Each row has a hidden stage along a path, written after it and counted from one end. A new block has a new path.
[-36, 118, -272, -85, -237, -99, 294, 192, 125, -138, -138, 33, 139, -130, 168, 14, 59, -225, -68, -88, -202, 221, -34, -118, -52, 154, -24, -103, -228, -119, 171, 89, 153, 188, -190, 124, 122, -87, 67, -61, -51, -43, 113, -192, -188] | 20
[299, 245, -81, 219, 216, -79, 25, 108, 244, 229, -124, -43, 237, 256, -177, -53, -160, -101, 216, 143, -176, -65, -58, 123, 15, -109, -180, -50, 166, 202, -6, -67, 172, -105, -67, -17, -154, -55, -123, 119, -15, 43, 127, 138, 24] | 9
[-11, 210, -165, -30, 46, 212, -237, -279, -253, 375, -70, -356, 211, 182, 116, 170, -143, -3, -111, 217, 101, -167, -137, -336, 21, 161, 139, 20, 68, -62, -223, -364, -107, 351, 332, -12, -8, 122, 159, -153, 426, 0, 126, -22, -86] | 19
[168, 256, -187, 82, 112, -41, 4, 210, 133, -40, -161, 83, 350, 95, -190, -50, -177, -114, 3, -27, -104, 18, -17, -62, 85, -39, -151, 2, 111, 77, -34, 91, 61, 14, -300, 35, -141, 66, -131, 80, -110, -39, 88, 159, -27] | 14
[274, -296, 26, 194, 39, 87, 331, -111, -340, -461, 55, -171, -446, -478, 126, -104, 82, 405, 177, 100, 185, 127, -86, -85, 559, 236, -219, 162, 200, -187, 293, 78, -228, -57, -48, 169, -18, 184, 188, -143, -519, -121, -302, -132, 321] | 29
[70, -255, -22, 11, -60, 128, 354, -29, -291, -453, -51, -68, -313, -477, 170, -79, 71, 237, -95, 59, 250, 232, -10, -153, 436, 322, -180, 145, 51, -231, 367, 37, -201, 27, -6, 250, 165, 66, 155, -216, -496, 28, -295, -191, 151] | 24
[97, 238, -177, 37, -18, 0, 66, 288, -11, -132, -203, 145, 453, -4, -216, -5, -181, -89, 6, -50, -83, 83, -12, -183, 125, 49, -94, 45, 22, -22, -33, 161, -19, 95, -445, 88, -122, 179, -124, 61, -167, -58, 123, 47, -72] | 18
[-35, 51, -90, -76, 160, 214, 90, 52, 34, 135, -117, 43, 100, 259, 56, 253, -124, -164, 7, 118, 289, -19, -106, -40, -261, 7, 99, -9, 0, 77, 84, -251, 128, 70, 146, 109, 123, -207, 30, -94, 72, 92, 102, -130, 1] | 23
[326, -234, 77, 265, -50, 101, 481, 17, -351, -336, -140, -170, -146, -423, 117, -90, 73, 329, -32, 252, 55, 192, 57, -136, 683, 365, -361, 252, 294, -168, 541, 1, -304, -36, 0, 233, -18, 211, -70, -205, -535, 368, -288, -291, 221] | 15
[218, 18, -82, 107, 53, 51, 148, 225, 30, -198, 10, 184, 199, -59, -128, 53, -102, 100, 235, -154, -59, -113, -99, -116, 11, -51, 13, 38, 28, 35, 0, 217, -30, 9, -421, 34, -214, 114, 33, 98, -248, -356, 120, -41, 14] | 30
[-281, -275, -259, -118, -87, 114, 5, -116, -225, -465, -143, -202, -225, -570, 114, -112, 143, 172, -291, -31, 276, 141, -125, -270, 536, 348, -144, 193, 96, -174, 54, 51, -196, -47, 32, 291, 226, -86, 239, -148, -339, -141, -186, -115, 99] | 17
[119, -46, -124, 18, -91, 68, 278, 323, 28, -168, -61, 222, 286, -52, -22, 122, -35, -17, 103, -132, -117, -12, -31, -189, -118, 67, 51, 50, -85, -48, 158, 169, -26, 125, -366, 126, -104, 23, -12, 39, -231, -191, 190, -213, -96] | 25
[111, 215, -133, 51, 170, 28, 97, 190, 61, -5, -167, 92, 182, 230, -164, 97, -201, -166, 249, 84, 134, 127, -114, 41, -93, -91, -37, -50, 33, 76, -29, -31, 195, 0, -231, 59, -25, -23, -69, 52, -63, -13, 105, 62, 88] | 24
[-61, 127, -294, -112, -153, -146, 163, -67, 5, -275, -76, -161, -244, -307, 208, -170, 59, -118, -77, -47, -13, 353, -88, -63, 200, 186, -119, -146, -189, -209, 55, 59, 143, 149, -52, 113, 233, -40, 242, -138, -105, -151, -138, 34, -33] | 22
[27, -42, -37, -44, 265, 246, 40, -60, 99, 89, 36, 36, -96, 209, 91, 243, -95, -18, 83, 16, 353, -199, -183, 20, -268, -96, 148, -25, 47, 160, 32, -218, 125, -41, 204, 31, 62, -256, 158, -68, 49, -142, 43, -85, 59] | 29
[133, 93, -244, 46, 53, -40, -85, 182, 132, -91, -66, 68, 332, -41, -149, -88, -89, -17, -88, -129, -228, -110, 4, -174, 86, 31, -117, 68, 107, 11, -76, 159, -63, 65, -280, 67, -191, 62, -38, 105, -155, -254, 129, 159, -76] | 12
[119, 255, -193, 2, 154, -8, 76, 172, 79, 8, -168, 72, 185, 252, -75, 77, -184, -262, 26, 121, 70, 171, 0, 32, -110, -19, -112, -46, 56, -11, 57, -96, 176, 108, -116, 86, 22, -10, -111, -23, -30, 110, 54, 139, 54] | 19
[63, 96, -267, 32, -57, -235, -18, -192, 215, -33, 8, -307, -239, -281, 156, -324, 112, -21, -66, -26, -282, 77, -88, 24, 264, 131, -212, -137, -56, -49, -37, 25, 122, 2, 137, 31, 104, -139, 264, -21, -44, -260, -77, 159, -74] | 8
[90, -96, -344, -71, -81, -125, 95, -79, -145, -361, 78, -179, -370, -297, 244, -139, 102, -7, -60, -6, -83, 287, 9, -130, 144, 249, -153, -16, -40, -387, 97, 44, -25, 305, -3, 178, 101, 86, 258, -127, -218, -302, -138, 159, 139] | 24
[131, -56, -121, 37, 69, -92, -154, -337, -19, -88, 111, -311, -391, -383, 40, -494, 54, 216, -185, 30, -114, -18, 34, -5, 419, 267, -323, -23, 20, -124, 21, -50, -127, -28, 283, 122, 182, -39, 320, -65, -342, -326, -300, 370, 42] | 1
[261, 216, -84, 54, 268, 19, 122, 116, 95, -18, -35, 111, -11, 271, -73, 60, -221, -144, 213, 76, 158, 113, -48, 126, -167, -127, -73, -97, 47, 38, 58, -73, 203, 45, -118, 16, -26, -6, -28, -6, -99, -45, -22, 192, 137] | 26
[118, 237, -156, 31, 33, -2, 68, 269, -18, -150, -162, 165, 350, 26, -235, -6, -213, -83, 123, -53, -9, 114, -42, -133, 63, -2, -59, 6, -15, -29, -73, 160, 27, 90, -462, 70, -108, 173, -74, 73, -182, -148, 102, 98, -22] | 23
[173, 53, -213, 70, -80, -60, 145, 257, 200, -31, -73, 91, 360, -33, -8, -16, 3, -70, -69, -124, -368, -88, 26, -156, -28, 68, -79, 27, 13, 13, 125, 149, -9, 101, -247, 76, -165, -14, -64, 70, -122, -122, 199, -74, -170] | 12
[195, -122, -73, -42, -22, 76, 200, -106, -373, -461, 54, -87, -330, -445, 192, -181, -14, 222, -291, 54, 171, 260, 151, -217, 437, 374, -251, 132, 69, -412, 311, 12, -305, 266, 34, 210, 117, 286, 162, -286, -476, -41, -402, 120, 145] | 22
[-176, -86, -136, -161, 221, 315, -167, -124, -73, 74, -27, -46, -15, 120, 49, 223, -111, -6, -102, 32, 451, -173, -176, -176, -174, 40, 178, 66, 48, 51, -121, -261, -15, 67, 248, 114, 130, -207, 201, -101, 87, -180, 54, -30, 32] | 25
[146, 287, -140, 68, 214, -13, 16, 93, 231, 108, -157, 14, 196, 236, -101, -4, -179, -186, 8, 62, 25, 11, -62, 80, -24, -101, -131, -73, 113, 173, 10, -86, 195, -62, -47, 4, -28, -112, -97, 25, 17, 94, 41, 142, -5] | 13
[-48, 180, -140, -112, 157, 157, 18, -11, 101, 154, -137, -9, 120, 243, 86, 165, -139, -227, -181, 101, 241, 2, -55, -33, -183, 20, 26, -49, 4, 75, 67, -266, 146, 94, 208, 69, 157, -195, 16, -137, 137, 156, 30, -14, -64] | 18
[288, 231, -110, 100, 206, -24, 150, 163, 85, 4, -60, 89, 70, 274, -96, 68, -202, -151, 296, 83, 42, 122, -63, 99, -154, -127, -68, -98, 44, 30, 37, -31, 209, 66, -199, 10, -85, 39, -55, 39, -73, -52, 54, 143, 122] | 26
[1, 131, -197, -34, -109, -125, 204, -96, 107, -236, -9, -135, -277, -313, 186, -158, 56, -12, 104, -149, 1, 197, -216, -3, 185, 46, -36, -204, -209, -39, 2, 124, 196, -3, -106, 5, 154, -100, 307, -71, -84, -293, -114, -45, -56] | 28
[35, 96, -291, -16, -103, -159, 100, -139, 35, -211, -60, -269, -221, -325, 227, -230, 95, -32, -184, -11, -124, 227, -52, -75, 348, 209, -221, -82, -18, -155, 94, 27, 55, 101, 65, 89, 137, -26, 190, -133, -92, -70, -169, 72, -16] | 14
[119, 79, -211, 85, -50, -238, 20, -190, 205, 45, 6, -319, -241, -237, 134, -327, 113, -13, 21, 53, -319, 66, -73, 73, 246, 143, -232, -135, -52, -37, 6, -24, 134, -23, 178, 41, 106, -140, 242, -4, -65, -211, -60, 137, -55] | 6
[308, 197, -85, 63, 259, 17, 125, 144, 101, -24, 6, 145, 20, 279, -67, 73, -218, -125, 210, 41, 94, 65, -20, 101, -214, -132, -59, -87, 51, 21, 71, -46, 171, 85, -150, 9, -81, 27, -34, 8, -108, -98, 4, 194, 123] | 27
[122, 320, -177, 46, 158, -34, 35, 159, 168, 30, -194, 55, 261, 205, -132, 0, -195, -216, 18, 52, 13, 94, -45, 35, 1, -69, -139, -67, 80, 107, -9, -25, 183, 0, -173, 27, -30, -27, -122, 29, -14, 83, 55, 151, -2] | 15
[211, 162, -170, 154, 85, -45, -61, 197, 110, -16, -115, 45, 409, 2, -248, -101, -140, 23, 54, -59, -237, -117, -30, -138, 173, -10, -150, 70, 160, 86, -103, 162, -54, -11, -341, 30, -256, 120, -96, 153, -153, -185, 151, 140, -46] | 11
[226, -206, -12, 129, -66, 80, 409, 8, -405, -413, -100, -132, -238, -411, 148, -77, 51, 232, -59, 225, 130, 309, 79, -152, 546, 388, -304, 204, 176, -311, 458, -9, -262, 107, -17, 270, 79, 235, 16, -236, -515, 234, -297, -169, 233] | 20
[182, 359, -188, 51, 150, -60, 44, 177, 101, 10, -186, 57, 258, 231, -141, -4, -222, -234, 47, 91, -11, 163, -3, 34, -4, -51, -160, -69, 77, 28, 0, -27, 174, 80, -212, 33, -49, 67, -141, 14, -29, 94, 42, 207, 32] | 17
[156, 310, -127, 51, 105, -15, 109, 217, 16, -54, -191, 110, 267, 158, -187, 19, -234, -164, 152, 69, 56, 186, -41, -11, 19, -36, -102, -48, 16, 4, -9, 34, 132, 66, -320, 53, -41, 115, -111, 29, -111, 28, 56, 120, 33] | 22
[119, 88, -82, 32, 206, 105, 176, 122, 121, 93, -80, 77, 43, 306, 3, 208, -132, -166, 225, 103, 188, 27, -130, 86, -278, -102, 46, -67, 19, 117, 98, -159, 231, -1, 2, 55, 30, -187, -10, -9, 11, 27, 110, -71, 80] | 26
[178, 280, -111, 81, 225, -8, 62, 71, 278, 187, -140, -1, 169, 287, -43, 21, -159, -199, 16, 90, 7, -16, -60, 116, -89, -108, -121, -98, 99, 206, 67, -141, 232, -65, 50, -12, -14, -170, -94, 4, 63, 148, 48, 95, -24] | 12
[-115, 34, -251, -59, -189, 4, 220, 323, 100, -176, -223, 143, 364, -128, -25, 80, 17, -157, -37, -124, -120, 96, -78, -193, 1, 122, 7, 29, -123, -11, 92, 166, 61, 52, -356, 171, 30, -92, -23, 36, -147, -74, 217, -254, -168] | 19
[-57, 43, -85, -51, 145, 268, -105, -214, -103, 265, -18, -203, 24, 176, 116, 231, -106, 24, 43, 111, 293, -200, -232, -190, -137, 32, 217, -10, 17, 76, -144, -314, 16, 134, 306, 11, 62, -119, 221, -112, 280, -113, 107, -124, -23] | 26
[48, 15, -140, -5, -113, 28, 282, 286, 122, -154, -76, 191, 242, -85, -4, 89, -14, -53, 134, -182, -105, 6, -112, -140, -112, 17, 78, -33, -159, 25, 104, 190, 78, 48, -363, 86, -47, -67, 50, 50, -167, -225, 189, -242, -147] | 26
[141, 52, -73, 50, 280, 98, 139, 76, 214, 57, -3, 95, -72, 300, 16, 215, -104, -133, 284, 45, 212, -85, -177, 177, -300, -190, 55, -84, 59, 194, 63, -135, 275, -103, 22, 12, -4, -244, 52, 20, 2, -110, 95, -33, 128] | 30
[112, -197, -88, 45, -23, 42, 250, -109, -263, -432, 10, -161, -404, -452, 160, -135, 69, 244, 25, 39, 184, 223, -72, -115, 442, 252, -180, 80, 61, -226, 217, 60, -139, 36, -22, 183, 107, 95, 225, -163, -416, -138, -279, -60, 201] | 26
[52, 240, -186, -23, 52, 24, 8, 269, 2, -148, -186, 182, 390, 41, -227, 4, -215, -124, -17, -56, 26, 99, -9, -149, 50, 18, -75, 28, 9, -25, -71, 127, 13, 96, -410, 97, -72, 136, -96, 48, -170, -100, 91, 129, -46] | 20
[-67, 112, -305, -105, -157, -117, 144, 40, 177, -197, -96, -63, 0, -251, 185, -130, 80, -148, -241, -147, -149, 161, -44, -107, 122, 153, -109, -100, -140, -82, 106, 96, 112, 98, -70, 98, 145, -135, 139, -85, -76, -106, -31, -36, -168] | 15
[164, 165, -113, 47, 190, 39, 95, 176, 64, -53, -90, 123, 124, 187, -138, 77, -192, -105, 224, 24, 126, 73, -97, 29, -107, -99, -29, -41, 36, 58, -10, 3, 148, 13, -235, 50, -56, -4, -30, 47, -113, -107, 69, 94, 92] | 26
[189, -257, -78, 182, 32, 47, 142, -126, -302, -386, -62, -271, -265, -508, 63, -224, 87, 359, -111, 144, 65, 108, -3, -171, 727, 333, -357, 245, 326, -180, 246, 42, -316, -57, 41, 219, -18, 163, 84, -132, -486, 31, -296, -15, 251] | 12
